Here is a tiny trained network, its code and every weight. The questions are about switching its units off for an input and a class, where a switched-off unit gives its printed mean instead of its output.

import numpy as np


def w(rows, s, z=0):
    codes = np.array(rows[::2]) - 128.0
    scale = np.full(codes.shape[1], s)
    scale[-1] = z or s
    return codes * scale


def f(y):
    return y / 2 * (1 + np.tanh(0.7978845608 * (y + 0.044715 * y**3)))


def log_softmax(a):
    a = a - a.max(-1, keepdims=True)
    return a - np.log(np.exp(a).sum(-1, keepdims=True))


def net(x, mask):
    res = np.array(x, float).reshape(1, 5) / 4 @ E
    y = f(res @ A[0][:, :-1].T + A[0][:, -1])
    res = res + np.where(mask, y, B[0][:, -1]) @ B[0][:, :-1]
    return log_softmax(res[-1] @ U[:, :-1].T + U[:, -1])


A, B = {}, {}
E = w([
[137,122,124,130,130,136,140],'x0',
[2,121,84,169,131,200,165],'x1',
[148,108,187,152,219,197,46],'x2',
[163,156,21,215,131,97,71],'x3',
[132,226,175,172,196,104,202],'x4',
],0.008)
A[0] = w([
[117,188,143,173,168,137,187,102],'n1',
[122,146,105,106,87,94,157,98],'n2',
[143,102,131,145,204,227,128,140],'n3',
[182,127,150,120,123,111,123,92],'n4',
[150,138,149,125,174,175,76,85],'n5',
[124,80,99,94,116,138,99,75],'n6',
[204,129,152,117,196,163,62,144],'n7',
[114,75,116,106,89,132,55,101],'n8',
[142,56,63,133,104,152,96,121],'n9',
[118,116,94,100,107,66,179,84],'n10',
[131,173,124,131,182,115,165,81],'n11',
[113,157,116,88,79,105,169,184],'n12',
[120,82,66,87,114,185,105,105],'n13',
[99,96,218,12,151,183,184,109],'n14',
[194,109,141,122,119,95,126,108],'n15',
[115,170,167,172,177,94,164,80],'n16',
[152,147,52,171,162,139,85,130],'n17',
[157,172,155,124,98,126,119,249],'n18',
[55,160,111,163,138,187,190,128],'n19',
[24,147,59,141,129,168,131,113],'n20',
[124,64,105,105,83,141,126,151],'n21',
[143,202,133,185,163,87,162,153],'n22',
[102,115,116,170,122,195,154,112],'n23',
[152,135,101,126,69,127,198,87],'n24',
[221,172,122,83,140,96,135,117],'n25',
[158,143,71,199,143,120,107,97],'n26',
[122,122,179,160,159,140,67,79],'n27',
[134,160,64,126,102,109,165,156],'n28',
],0.011,0.012)
B[0] = w([
[189,174,200,72,95,181,130,169],'n1',
[81,145,172,180,79,57,108,148],'n2',
[73,95,180,190,98,124,141,204],'n3',
[75,145,116,56,142,78,81,140],'n4',
[39,161,161,158,64,95,148,158],'n5',
[147,202,179,65,66,132,124,141],'n6',
[108,79,152,166,111,125,133,213],'n7',
[168,170,203,115,104,124,158,175],'n8',
[192,150,183,111,134,132,128,191],'n9',
[43,172,186,172,97,96,142,153],'n10',
[158,148,189,92,78,114,136,140],'n11',
[113,70,160,198,125,157,137,202],'n12',
[162,132,195,94,115,144,152,171],'n13',
[170,154,19,144,159,2,238,230],'n14',
[58,103,115,82,169,59,73,156],'n15',
[167,201,176,89,58,150,136,155],'n16',
[147,118,79,143,120,26,234,191],'n17',
[157,44,118,147,175,214,96,246],'n18',
[123,57,143,77,187,91,55,202],'n19',
[119,68,135,70,166,63,58,199],'n20',
[189,145,176,117,111,204,138,189],'n21',
[208,112,184,102,101,183,135,192],'n22',
[112,68,118,83,168,86,66,162],'n23',
[76,131,162,146,72,103,123,151],'n24',
[51,88,125,55,191,63,14,178],'n25',
[138,163,67,89,129,5,237,168],'n26',
[56,143,167,141,82,91,143,153],'n27',
[115,92,169,173,141,133,157,184],'n28',
],0.0088,0.011)
U = w([
[90,77,141,44,165,102,57,103],'0',
[183,148,195,81,89,161,144,134],'1',
[145,127,74,134,129,66,213,115],'2',
[46,97,187,225,94,129,129,95],'3',
[145,64,143,161,154,149,129,251],'4',
[152,110,44,208,179,255,88,132],'5',
[107,222,76,102,94,170,111,99],'6',
[90,206,98,112,120,160,120,94],'7',
],0.012,0.013)

Each question gives the input, the list of numbers given to net, and the class t.
The units are the neurons (one row each of A and B). Each row of codes is followed by its name. A weight is (code - 128) times the scale printed after its matrix; where a second scale follows, it is the last column's (A, B and U).
mask holds one flag per neuron, in row order. A switched-off neuron (its flag False) gives its mean, the last column of its row in B, instead of its output. The means were averaged over made-up inputs and are rounded, as every weight is.
A unit's drop is (log p(t) with every unit on - log p(t) with that unit switched off) / (log p(t) with every unit on - log p(t) with every unit switched off).
The circuit of an input: a set's keep is (log p(t) with only the set's units on - log p(t) with every unit switched off) / (log p(t) with every unit on - log p(t) with every unit switched off). Starting from the 12 units with the biggest drops (on a tie, the unit counted first), units are removed one at a time, each time the one whose removal leaves the highest keep (on an exact tie, the one counted first), for as long as the keep stays at least 0.8.
circuit, biggest first: the units of the circuit, biggest drop first
top k neurons: the k neurons with the biggest drops, biggest first
drop when u is switched off: that unit's drop, to one decimal
input [5,-2,-6,-6,-3], class 2: top 2 neurons => [n14 n3]
input [-4,6,-3,-8,1], class 2: circuit, biggest first => [n14]
input [-3,5,-5,1,-2], class 0: top 4 neurons => [n20 n19 n3 n7]
input [5,2,-4,2,6], class 1: circuit, biggest first => [n1 n22]
input [5,-7,-8,-7,3], class 3: circuit, biggest first => [n12 n10]
input [-7,2,7,-1,-6], class 3: circuit, biggest first => [n3 n5]
input [-8,-5,-8,-7,-3], class 3: circuit, biggest first => [n12 n10]
input [5,5,5,6,6], class 1: top 4 neurons => [n1 n22 n14 n16]
input [7,4,8,-2,-6], class 3: top 2 neurons => [n3 n5]
input [-2,5,-1,1,4], class 0: circuit, biggest first => [n19 n20]
input [6,-1,-2,5,6], class 1: top 2 neurons => [n22 n14]
input [2,0,-8,-6,7], class 3: top 2 neurons => [n12 n10]
input [-5,7,-3,-8,7], class 2: top 2 neurons => [n14 n25]
input [2,6,7,3,3], class 3: circuit, biggest first => [n3]
input [5,4,0,8,4], class 2: top 2 neurons => [n26 n17]
input [2,-5,8,7,-4], class 3: top 2 neurons => [n14 n7]
input [0,-5,5,6,4], class 2: top 2 neurons => [n26 n17]
input [5,5,-1,7,0], class 2: drop when n17 is switched off => 0.9
input [-6,-6,-7,-3,-4], class 3: drop when n12 is switched off => 0.4
input [-5,-2,4,7,-2], class 2: circuit, biggest first => [n17]
